Here is a tiny trained network, its code and every weight. The questions are about switching its units off for an input and a class, where a switched-off unit gives its printed mean instead of its output.

import numpy as np


def w(rows, s, z=0):
    codes = np.array(rows[::2]) - 128.0
    scale = np.full(codes.shape[1], s)
    scale[-1] = z or s
    return codes * scale


def f(y):
    return np.maximum(y, 0)


def log_softmax(a):
    a = a - a.max(-1, keepdims=True)
    return a - np.log(np.exp(a).sum(-1, keepdims=True))


def net(x, mask):
    res = np.array(x, float).reshape(1, 5) / 4 @ E
    y = f(res @ A[0][:, :-1].T + A[0][:, -1])
    res = res + np.where(mask, y, B[0][:, -1]) @ B[0][:, :-1]
    return log_softmax(res[-1] @ U[:, :-1].T + U[:, -1])


A, B = {}, {}
E = w([
[148,92,177,131,145,39,218,221],'x0',
[133,74,115,212,151,136,214,119],'x1',
[173,153,171,198,51,254,157,139],'x2',
[67,45,57,94,123,156,44,149],'x3',
[75,163,181,105,21,91,122,143],'x4',
],0.0091)
A[0] = w([
[104,154,109,69,117,152,9,109,182],'neuron 1',
[110,128,150,123,111,71,157,135,15],'neuron 2',
[128,83,79,146,154,200,115,112,255],'neuron 3',
[141,156,167,111,99,96,148,151,40],'neuron 4',
[176,121,100,202,182,194,151,71,171],'neuron 5',
[124,110,75,121,128,198,84,123,126],'neuron 6',
[100,102,102,121,139,84,128,122,102],'neuron 7',
[149,81,103,128,220,59,157,162,165],'neuron 8',
[175,116,157,163,125,185,164,159,102],'neuron 9',
[175,149,168,155,110,180,128,140,117],'neuron 10',
[100,142,152,136,70,167,123,119,143],'neuron 11',
[101,62,145,173,83,121,175,194,68],'neuron 12',
[116,112,78,120,134,202,88,123,144],'neuron 13',
[136,139,130,118,139,131,113,112,117],'neuron 14',
],0.013,0.004)
B[0] = w([
[115,53,80,77,122,100,211,131,249],'neuron 1',
[85,89,110,136,116,153,99,114,158],'neuron 2',
[96,127,153,164,91,179,66,171,221],'neuron 3',
[92,104,132,123,142,161,101,146,161],'neuron 4',
[118,161,158,252,87,190,118,121,233],'neuron 5',
[95,117,150,159,120,180,24,159,204],'neuron 6',
[157,135,130,101,152,133,119,141,169],'neuron 7',
[152,53,45,83,193,127,98,112,234],'neuron 8',
[169,185,166,142,158,113,142,145,199],'neuron 9',
[169,158,152,113,167,128,131,173,194],'neuron 10',
[140,118,131,105,186,146,88,166,184],'neuron 11',
[97,142,159,130,63,129,193,144,194],'neuron 12',
[95,107,156,152,110,183,38,176,206],'neuron 13',
[121,121,137,125,121,138,150,128,144],'neuron 14',
],0.013,0.015)
U = w([
[183,146,105,167,159,118,124,83,85],'0',
[132,98,99,84,164,111,98,142,185],'1',
[101,177,153,128,106,70,37,80,59],'2',
[162,246,186,156,112,141,130,145,171],'3',
[75,119,140,157,92,159,94,140,138],'4',
[208,166,106,136,55,82,88,115,2],'5',
[125,115,102,93,111,67,249,112,96],'6',
],0.016,0.0092)

Each question gives the input, the list of numbers given to net, and the class t.
The units are the neurons (one row each of A and B). Each row of codes is followed by its name. A weight is (code - 128) times the scale printed after its matrix; where a second scale follows, it is the last column's (A, B and U).
mask holds one flag per neuron, in row order. A switched-off neuron (its flag False) gives its mean, the last column of its row in B, instead of its output. The means were averaged over made-up inputs and are rounded, as every weight is.
A unit's drop is (log p(t) with every unit on - log p(t) with that unit switched off) / (log p(t) with every unit on - log p(t) with every unit switched off).
unit that matters most: the unit with the biggest drop
top k neurons: the k neurons with the biggest drops, biggest first
drop when u is switched off: that unit's drop, to one decimal
input [6,4,-7,-6,7], class 1: top 3 neurons -> neuron 8; neuron 1; neuron 4
input [1,5,-2,-4,-8], class 0: top 2 neurons -> neuron 8; neuron 5
input [-7,-1,0,-6,-6], class 3: unit that matters most -> neuron 8
input [-4,-5,-4,-1,-8], class 4: top 3 neurons -> neuron 3; neuron 13; neuron 6
input [-2,4,-2,-7,-4], class 0: top 4 neurons -> neuron 8; neuron 12; neuron 13; neuron 3
input [8,8,-3,-3,-2], class 6: top 3 neurons -> neuron 12; neuron 6; neuron 13
input [0,8,-1,-3,-6], class 0: top 4 neurons -> neuron 8; neuron 13; neuron 6; neuron 9
input [2,5,4,2,7], class 3: top 2 neurons -> neuron 1; neuron 8
input [6,1,0,8,-5], class 1: top 2 neurons -> neuron 8; neuron 5
input [-4,3,-8,-8,6], class 1: top 3 neurons -> neuron 5; neuron 1; neuron 3
input [1,-5,1,-5,7], class 1: top 2 neurons -> neuron 5; neuron 3
input [7,4,-4,-1,0], class 1: top 2 neurons -> neuron 8; neuron 1
input [-1,6,-4,-8,5], class 6: drop when neuron 3 is switched off -> 0.5
input [-1,3,-1,4,8], class 6: drop when neuron 6 is switched off -> 0.2
input [6,5,-7,2,8], class 1: drop when neuron 6 is switched off -> 0.0
input [-2,7,-7,-2,5], class 1: unit that matters most -> neuron 1
